Here is a tiny trained network, its code and every weight. The questions are about switching its units off for an input and a class, where a switched-off unit gives its printed mean instead of its output.

import numpy as np


def w(rows, s, z=0):
    codes = np.array(rows[::2]) - 128.0
    scale = np.full(codes.shape[1], s)
    scale[-1] = z or s
    return codes * scale


def f(y):
    return y / 2 * (1 + np.tanh(0.7978845608 * (y + 0.044715 * y**3)))


def log_softmax(a):
    a = a - a.max(-1, keepdims=True)
    return a - np.log(np.exp(a).sum(-1, keepdims=True))


def net(x, mask):
    res = np.array(x, float).reshape(1, 3) / 4 @ E
    y = f(res @ A[0][:, :-1].T + A[0][:, -1])
    res = res + np.where(mask, y, B[0][:, -1]) @ B[0][:, :-1]
    return log_softmax(res[-1] @ U[:, :-1].T + U[:, -1])


A, B = {}, {}
E = w([
[46,66,128,134,89,132,242,89],'x0',
[252,95,127,140,61,111,145,173],'x1',
[144,238,145,124,168,210,189,115],'x2',
],0.011)
A[0] = w([
[125,106,139,138,131,129,112,114,51],'N0',
[122,104,147,128,152,121,174,103,103],'N1',
[69,106,138,134,138,134,84,127,136],'N2',
[138,251,127,131,152,157,157,123,86],'N3',
[134,127,147,111,120,122,142,127,62],'N4',
[103,131,128,126,130,111,121,121,66],'N5',
[144,102,129,147,136,142,128,121,31],'N6',
[87,194,127,127,136,152,238,118,251],'N7',
[155,184,130,128,133,142,78,110,210],'N8',
[98,131,160,136,121,127,154,152,63],'N9',
[82,113,121,131,120,130,230,135,93],'N10',
[224,81,130,121,107,125,135,130,155],'N11',
[177,246,129,130,154,139,76,140,213],'N12',
[51,99,136,133,131,136,136,122,254],'N13',
[100,127,143,111,120,149,192,118,86],'N14',
[201,72,128,127,97,129,171,129,178],'N15',
[94,174,132,131,126,145,189,137,188],'N16',
[131,145,121,132,125,130,134,128,102],'N17',
],0.017,0.0033)
B[0] = w([
[111,129,148,99,124,138,145,135,130],'N0',
[138,135,96,131,104,185,104,127,160],'N1',
[82,160,80,92,145,94,98,200,173],'N2',
[92,170,204,53,146,103,207,136,225],'N3',
[117,89,136,114,148,152,165,122,127],'N4',
[95,114,101,90,164,168,153,168,137],'N5',
[101,94,143,115,134,181,161,133,126],'N6',
[117,185,113,185,196,104,249,46,246],'N7',
[141,165,165,106,136,189,68,142,197],'N8',
[123,139,102,120,127,184,128,139,143],'N9',
[192,174,74,174,56,209,78,100,211],'N10',
[71,135,186,209,126,124,136,227,220],'N11',
[185,131,254,101,157,152,17,48,251],'N12',
[140,75,49,44,131,45,135,85,203],'N13',
[144,112,92,179,168,171,82,84,183],'N14',
[151,33,179,144,78,98,222,134,210],'N15',
[117,149,123,140,164,142,212,88,195],'N16',
[110,84,158,129,150,115,125,81,131],'N17',
],0.023,0.018)
U = w([
[123,219,231,80,202,137,178,79,96],'0',
[109,59,193,226,72,104,173,206,149],'1',
[39,130,62,42,142,40,85,148,248],'2',
[147,58,104,124,50,115,118,140,113],'3',
[145,141,40,180,128,169,172,45,111],'4',
[70,158,162,175,121,114,78,209,97],'5',
[126,93,149,106,124,179,127,137,5],'6',
[182,144,220,110,142,176,2,148,234],'7',
],0.007,0.0029)

Each question gives the input, the list of numbers given to net, and the class t.
The units are the neurons (one row each of A and B). Each row of codes is followed by its name. A weight is (code - 128) times the scale printed after its matrix; where a second scale follows, it is the last column's (A, B and U).
mask holds one flag per neuron, in row order. A switched-off neuron (its flag False) gives its mean, the last column of its row in B, instead of its output. The means were averaged over made-up inputs and are rounded, as every weight is.
A unit's drop is (log p(t) with every unit on - log p(t) with that unit switched off) / (log p(t) with every unit on - log p(t) with every unit switched off).
The circuit of an input: a set's keep is (log p(t) with only the set's units on - log p(t) with every unit switched off) / (log p(t) with every unit on - log p(t) with every unit switched off). Starting from the 12 units with the biggest drops (on a tie, the unit counted first), units are removed one at a time, each time the one whose removal leaves the highest keep (on an exact tie, the one counted first), for as long as the keep stays at least 0.8.
circuit, biggest first: the units of the circuit, biggest drop first
top k neurons: the k neurons with the biggest drops, biggest first
drop when u is switched off: that unit's drop, to one decimal
input [-2,-3,0], class 7: top 3 neurons => N7, N16, N3
input [6,5,1], class 4: circuit, biggest first => N10
input [2,0,-3], class 3: circuit, biggest first => N7, N12
input [7,3,-7], class 3: circuit, biggest first => N13, N7
input [-2,3,0], class 7: top 2 neurons => N7, N16
input [-5,6,7], class 7: top 3 neurons => N12, N7, N8
input [6,6,1], class 1: top 2 neurons => N15, N11
input [-7,4,7], class 7: top 3 neurons => N12, N7, N8
input [3,-6,-7], class 2: drop when N4 is switched off => 0.0
input [8,3,-7], class 3: drop when N10 is switched off => 0.1
input [5,-2,7], class 4: drop when N10 is switched off => 0.2
